Here is a tiny trained network, its code and every weight. The questions are about switching its units off for an input and a class, where a switched-off unit gives its printed mean instead of its output.

import numpy as np


def w(rows, s, z=0):
    codes = np.array(rows[::2]) - 128.0
    scale = np.full(codes.shape[1], s)
    scale[-1] = z or s
    return codes * scale


def f(y):
    return y / 2 * (1 + np.tanh(0.7978845608 * (y + 0.044715 * y**3)))


def log_softmax(a):
    a = a - a.max(-1, keepdims=True)
    return a - np.log(np.exp(a).sum(-1, keepdims=True))


def net(x, mask):
    res = np.array(x, float).reshape(1, 5) / 4 @ E
    y = f(res @ A[0][:, :-1].T + A[0][:, -1])
    res = res + np.where(mask, y, B[0][:, -1]) @ B[0][:, :-1]
    return log_softmax(res[-1] @ U[:, :-1].T + U[:, -1])


A, B = {}, {}
E = w([
[169,48,149,46,134,86,68,167,54,142],'x0',
[144,76,144,89,38,157,183,122,138,80],'x1',
[42,127,171,165,128,62,184,160,161,153],'x2',
[107,170,169,10,181,165,122,135,147,180],'x3',
[152,85,197,61,129,36,222,76,189,138],'x4',
],0.011)
A[0] = w([
[122,239,164,176,154,253,115,39,185,180,132],'N0',
[183,166,104,79,137,198,4,175,48,47,202],'N1',
[150,130,152,209,196,77,12,110,69,214,129],'N2',
[149,132,54,133,138,214,78,24,125,59,190],'N3',
[47,103,250,97,158,153,180,111,140,23,231],'N4',
[162,120,140,71,127,134,48,188,79,203,144],'N5',
[135,157,154,163,167,78,199,72,209,115,1],'N6',
],0.007,0.0027)
B[0] = w([
[142,126,191,196,245,79,88,127,125,153,221],'N0',
[78,162,38,75,79,157,215,202,82,190,255],'N1',
[174,159,172,170,136,162,113,22,66,225,202],'N2',
[126,98,151,135,126,85,135,186,167,202,207],'N3',
[15,57,149,133,213,1,115,132,141,178,210],'N4',
[81,110,110,75,3,252,56,205,117,92,208],'N5',
[127,177,45,235,86,70,173,187,94,74,193],'N6',
],0.0082,0.011)
U = w([
[44,183,97,170,110,95,127,214,128,137,103],'0',
[126,100,196,149,201,81,107,110,151,228,248],'1',
[171,78,112,158,53,106,115,77,117,1,134],'2',
[124,190,89,41,203,159,67,132,176,117,3],'3',
[130,130,107,103,62,206,96,202,117,156,106],'4',
],0.0097,0.0032)

Each question gives the input, the list of numbers given to net, and the class t.
The units are the neurons (one row each of A and B). Each row of codes is followed by its name. A weight is (code - 128) times the scale printed after its matrix; where a second scale follows, it is the last column's (A, B and U).
mask holds one flag per neuron, in row order. A switched-off neuron (its flag False) gives its mean, the last column of its row in B, instead of its output. The means were averaged over made-up inputs and are rounded, as every weight is.
A unit's drop is (log p(t) with every unit on - log p(t) with that unit switched off) / (log p(t) with every unit on - log p(t) with every unit switched off).
The circuit of an input: a set's keep is (log p(t) with only the set's units on - log p(t) with every unit switched off) / (log p(t) with every unit on - log p(t) with every unit switched off). Starting from all 7 units, units are removed one at a time, each time the one whose removal leaves the highest keep (on an exact tie, the one counted first), for as long as the keep stays at least 0.8.
circuit, biggest first: the units of the circuit, biggest drop first
most important unit: the unit with the biggest drop
top k neurons: the k neurons with the biggest drops, biggest first
drop of u: that unit's drop, to one decimal
input [-6,2,3,4,8], class 0: most important unit	N6
input [-3,-8,-2,2,-5], class 1: top 2 neurons	(N0; N2)
input [0,-7,-5,-1,-4], class 4: top 3 neurons	(N1; N5; N4)
input [-6,1,-2,0,-1], class 1: circuit, biggest first	(N0; N1)
input [-3,4,7,4,-4], class 1: circuit, biggest first	(N1; N5)
input [-1,4,-2,-2,5], class 2: circuit, biggest first	(N0; N1)
input [1,-8,-3,-7,0], class 1: top 2 neurons	(N2; N5)
input [8,3,-4,-3,8], class 2: circuit, biggest first	(N0; N3)
input [3,-2,-2,-6,2], class 2: circuit, biggest first	(N4; N1)
input [-4,-5,-5,8,-1], class 1: top 2 neurons	(N0; N3)
input [-5,-7,-7,1,-6], class 1: top 2 neurons	(N0; N2)
input [5,-8,4,-4,-3], class 1: top 3 neurons	(N2; N6; N1)
input [8,2,-4,-4,6], class 2: top 2 neurons	(N1; N3)
input [-6,-3,-7,-2,0], class 1: circuit, biggest first	(N0)
input [-6,-5,-1,-3,7], class 0: top 2 neurons	(N6; N2)
input [-5,-1,1,7,-3], class 1: drop of N0	0.3
input [-7,-3,-7,-3,-3], class 1: drop of N0	0.5
input [-3,3,-2,-7,1], class 2: drop of N6	0.0
